Below is a small trained network, with its code and all its weights. Each question gives an input and a target symbol and asks what happens when units are switched off, that is, made to give their printed mean instead of their output.

import numpy as np


def w(rows, s, z=0):
    codes = np.array(rows[::2]) - 128.0
    scale = np.full(codes.shape[1], s)
    scale[-1] = z or s
    return codes * scale


def norm(h):
    return h / np.sqrt((h * h).mean(-1, keepdims=True) + 1e-5)


def f(y):
    return np.maximum(y, 0)


def softmax(a):
    e = np.exp(a - a.max(-1, keepdims=True))
    return e / e.sum(-1, keepdims=True)


def log_softmax(a):
    a = a - a.max(-1, keepdims=True)
    return a - np.log(np.exp(a).sum(-1, keepdims=True))


def net(x, mask):
    ids = ['ΓΘδμφω'.index(c) for c in x.split()]
    T = len(ids)
    res = E[ids] + P[:T]
    r = norm(res)
    for j in range(2):
        rows = slice(2 * j, 2 * j + 2)
        q, k, v = (r @ M[0][rows].T for M in (Q, K, V))
        z = softmax(np.where(np.tri(T) > 0, q @ k.T / 2**0.5, -1e9)) @ v
        o = O[0][rows]
        res = res + np.where(mask[j], z, o[:, -1]) @ o[:, :-1]
    y = f(norm(res) @ A[0][:, :-1].T + A[0][:, -1])
    res = res + np.where(mask[2:26], y, B[0][:, -1]) @ B[0][:, :-1]
    return log_softmax(norm(res)[-1] @ U[:, :-1].T + U[:, -1])


Q, K, V, O, A, B = {}, {}, {}, {}, {}, {}
E = w([
[152,53,111,205,61,82,112,82,73,95],'Γ',
[125,74,145,178,136,154,100,173,158,148],'Θ',
[113,119,115,129,102,92,165,160,85,57],'δ',
[156,3,129,60,188,164,111,122,178,95],'μ',
[116,93,34,110,164,200,193,126,163,108],'φ',
[211,146,148,82,59,91,106,122,157,142],'ω',
],0.024)
P = w([
[104,254,111,75,91,90,36,23,52,159],'0',
[98,92,245,111,142,19,145,145,149,130],'1',
[86,129,230,169,118,112,145,169,181,111],'2',
[81,123,196,190,98,134,127,183,181,112],'3',
[68,87,149,147,84,129,96,192,182,113],'4',
[84,99,134,161,81,147,92,198,178,99],'5',
[118,111,130,168,93,155,92,187,155,88],'6',
[138,128,140,179,74,178,115,177,152,77],'7',
[130,99,110,139,56,180,114,179,164,63],'8',
[139,90,66,128,78,163,95,179,134,62],'9',
[174,113,81,135,82,187,112,151,129,51],'10',
[120,65,103,141,12,160,136,177,175,64],'11',
],0.009)
Q[0] = w([
[161,89,97,169,2,77,123,60,11,41],'head 1',
[63,235,158,102,191,105,38,24,90,217],'head 1',
[219,59,96,168,42,80,92,141,148,35],'head 2',
[128,102,60,197,126,154,183,136,179,27],'head 2',
],0.0084)
K[0] = w([
[52,206,35,145,167,102,200,13,127,193],'head 1',
[89,101,203,146,204,117,112,168,172,174],'head 1',
[111,220,72,100,170,161,107,82,117,254],'head 2',
[173,153,114,131,137,161,49,51,99,155],'head 2',
],0.0097)
V[0] = w([
[100,120,140,164,111,124,139,88,12,185],'head 1',
[94,144,137,107,109,81,132,139,107,46],'head 1',
[115,132,87,122,156,198,168,113,103,127],'head 2',
[154,158,108,115,103,92,176,111,139,114],'head 2',
],0.011)
O[0] = w([
[131,115,154,190,152,141,115,62,120,81,255],'head 1',
[87,81,166,81,104,129,75,255,110,56,227],'head 1',
[118,99,132,204,148,64,235,136,96,160,130],'head 2',
[231,108,69,117,129,62,132,184,182,54,151],'head 2',
],0.0098,0.006)
A[0] = w([
[173,105,132,58,125,195,138,119,183,114,200],'neuron 1',
[63,114,142,105,93,109,161,215,92,91,141],'neuron 2',
[113,121,85,163,110,166,154,155,162,136,88],'neuron 3',
[98,94,134,113,206,140,167,101,101,130,23],'neuron 4',
[144,183,150,158,99,125,141,101,120,248,51],'neuron 5',
[180,117,86,165,128,130,151,167,137,107,79],'neuron 6',
[126,121,131,133,77,102,80,168,102,142,132],'neuron 7',
[117,142,149,117,140,132,135,206,70,78,35],'neuron 8',
[153,132,111,160,118,113,125,117,109,139,141],'neuron 9',
[175,159,71,99,59,108,116,142,165,119,20],'neuron 10',
[177,160,175,108,98,98,110,103,111,91,198],'neuron 11',
[98,106,132,178,139,164,126,113,85,50,151],'neuron 12',
[112,173,141,137,151,76,172,31,116,182,71],'neuron 13',
[141,184,139,38,107,84,79,94,193,151,137],'neuron 14',
[163,177,63,115,106,157,133,127,142,148,83],'neuron 15',
[160,111,161,115,118,106,101,109,151,29,115],'neuron 16',
[148,104,91,157,167,89,162,154,132,113,57],'neuron 17',
[178,81,171,140,80,112,101,95,146,161,178],'neuron 18',
[90,189,145,81,75,184,61,101,128,152,251],'neuron 19',
[173,82,177,155,173,101,95,101,134,154,125],'neuron 20',
[97,148,200,135,159,117,76,96,157,114,5],'neuron 21',
[179,147,154,159,105,153,82,103,129,118,103],'neuron 22',
[114,139,77,59,209,135,180,137,184,143,99],'neuron 23',
[109,80,122,116,146,170,80,138,119,151,77],'neuron 24',
],0.012,0.0027)
B[0] = w([
[111,196,175,179,69,110,151,152,144,242,188],'neuron 1',
[198,209,140,81,172,160,180,107,55,178,192],'neuron 2',
[180,62,96,150,119,57,64,80,132,98,160],'neuron 3',
[162,95,134,150,141,164,151,83,124,208,139],'neuron 4',
[65,171,159,116,186,254,145,102,92,90,145],'neuron 5',
[92,130,146,215,106,124,86,189,129,105,189],'neuron 6',
[162,123,80,112,140,152,153,68,163,172,187],'neuron 7',
[128,150,138,99,198,103,163,149,53,130,162],'neuron 8',
[119,134,158,139,113,171,160,174,96,66,161],'neuron 9',
[94,160,144,138,152,150,147,107,98,167,160],'neuron 10',
[144,162,58,141,144,120,57,167,162,184,180],'neuron 11',
[149,105,81,129,88,101,98,20,82,73,246],'neuron 12',
[88,84,218,29,204,78,165,166,165,107,146],'neuron 13',
[210,159,142,122,165,139,237,126,110,180,146],'neuron 14',
[66,146,152,180,139,46,144,214,181,166,139],'neuron 15',
[76,178,69,112,70,111,109,161,86,78,245],'neuron 16',
[42,138,158,40,130,99,70,174,233,124,169],'neuron 17',
[133,104,47,149,130,188,131,104,168,129,207],'neuron 18',
[10,180,101,128,182,83,101,229,220,113,170],'neuron 19',
[122,83,64,147,137,144,47,62,159,126,168],'neuron 20',
[242,189,147,108,92,85,171,174,100,110,148],'neuron 21',
[123,108,103,158,78,126,180,92,164,135,175],'neuron 22',
[196,112,174,165,65,98,106,87,102,136,152],'neuron 23',
[171,81,81,199,99,132,203,120,52,111,167],'neuron 24',
],0.0069,0.013)
U = w([
[77,109,75,171,99,109,54,94,180,84,174],'Γ',
[1,182,112,131,208,175,111,115,180,153,194],'Θ',
[93,186,151,92,148,122,140,205,74,68,92],'δ',
[211,152,118,141,158,181,169,61,104,228,2],'μ',
[71,110,128,153,209,18,169,132,212,130,104],'φ',
[154,212,106,127,96,102,87,203,238,192,42],'ω',
],0.0068,0.00056)

Each question gives the input, a string of symbols that net reads in full, and the target symbol t.
The units are the heads (2 rows each of Q, K, V and O) and the neurons (one row each of A and B). Each row of codes is followed by its name. A weight is (code - 128) times the scale printed after its matrix; where a second scale follows, it is the last column's (O, A, B and U).
mask holds one flag per unit, heads first, then neurons. A switched-off unit (its flag False) gives its mean, the last column of its rows in O or B, instead of its output. The means were averaged over made-up inputs and are rounded, as every weight is.
A unit's drop is (log p(t) with every unit on - log p(t) with that unit switched off) / (log p(t) with every unit on - log p(t) with every unit switched off).
The circuit of an input: a set's keep is (log p(t) with only the set's units on - log p(t) with every unit switched off) / (log p(t) with every unit on - log p(t) with every unit switched off). Starting from the 12 units with the biggest drops (on a tie, the unit counted first), units are removed one at a time, each time the one whose removal leaves the highest keep (on an exact tie, the one counted first), for as long as the keep stays at least 0.8.
units of the circuit, in order: the units of the circuit, biggest drop first
most important unit: the unit with the biggest drop
k most important neurons: the k neurons with the biggest drops, biggest first
heads that matter: for each layer, one digit per head in row order, 1 if its drop is at least 0.15 and else 0, layers parted by /
input φ φ Γ ω δ Γ Θ φ ω, target φ: units of the circuit, in order : head 2; head 1; neuron 13
input φ Θ δ Γ μ, target φ: heads that matter : 01
input φ Γ δ Γ δ μ δ Γ Θ φ φ, target φ: units of the circuit, in order : head 2; neuron 17
input μ φ δ φ δ Γ φ μ ω, target μ: heads that matter : 11
input μ ω μ μ Γ Γ Γ ω Θ φ, target μ: heads that matter : 01
input Θ φ φ Γ Γ Γ ω φ ω Θ, target Θ: most important unit : head 2
input ω Θ δ φ Γ ω φ Θ, target ω: units of the circuit, in order : head 2; head 1; neuron 1
input μ Γ φ Θ, target μ: heads that matter : 01
input μ δ φ μ, target μ: units of the circuit, in order : head 2; neuron 19; neuron 4
input μ δ μ μ φ Γ φ ω δ ω Γ φ, target μ: heads that matter : 11
input δ Γ Θ δ Γ δ Γ δ φ, target δ: heads that matter : 10
input Θ Γ δ Θ μ, target δ: heads that matter : 10
input Θ φ φ φ Θ Γ ω, target Θ: units of the circuit, in order : head 2; neuron 5; neuron 19
input μ Θ Θ, target Θ: most important unit : head 1
input Γ Γ Γ ω ω φ Γ Γ δ ω φ, target ω: 2 most important neurons : neuron 1; neuron 15
input φ δ δ Γ μ Θ, target φ: 2 most important neurons : neuron 16; neuron 17
input φ φ Γ Γ Θ Γ δ μ φ ω φ, target ω: heads that matter : 10
input δ Γ Θ Γ Θ Γ φ, target δ: units of the circuit, in order : head 1; neuron 2; neuron 18
input Γ Γ ω ω ω μ, target ω: heads that matter : 11
input δ Γ Γ Γ Θ μ Γ Γ δ φ ω, target δ: units of the circuit, in order : head 1; neuron 8
input Γ Γ Θ δ Θ, target δ: 2 most important neurons : neuron 2; neuron 8
input ω Γ Γ ω φ Γ δ, target ω: heads that matter : 11
input φ Γ φ Θ Γ Γ ω Γ Θ φ, target φ: units of the circuit, in order : head 2; neuron 16
input μ Θ ω Γ Γ Γ φ Γ, target μ: most important unit : head 1
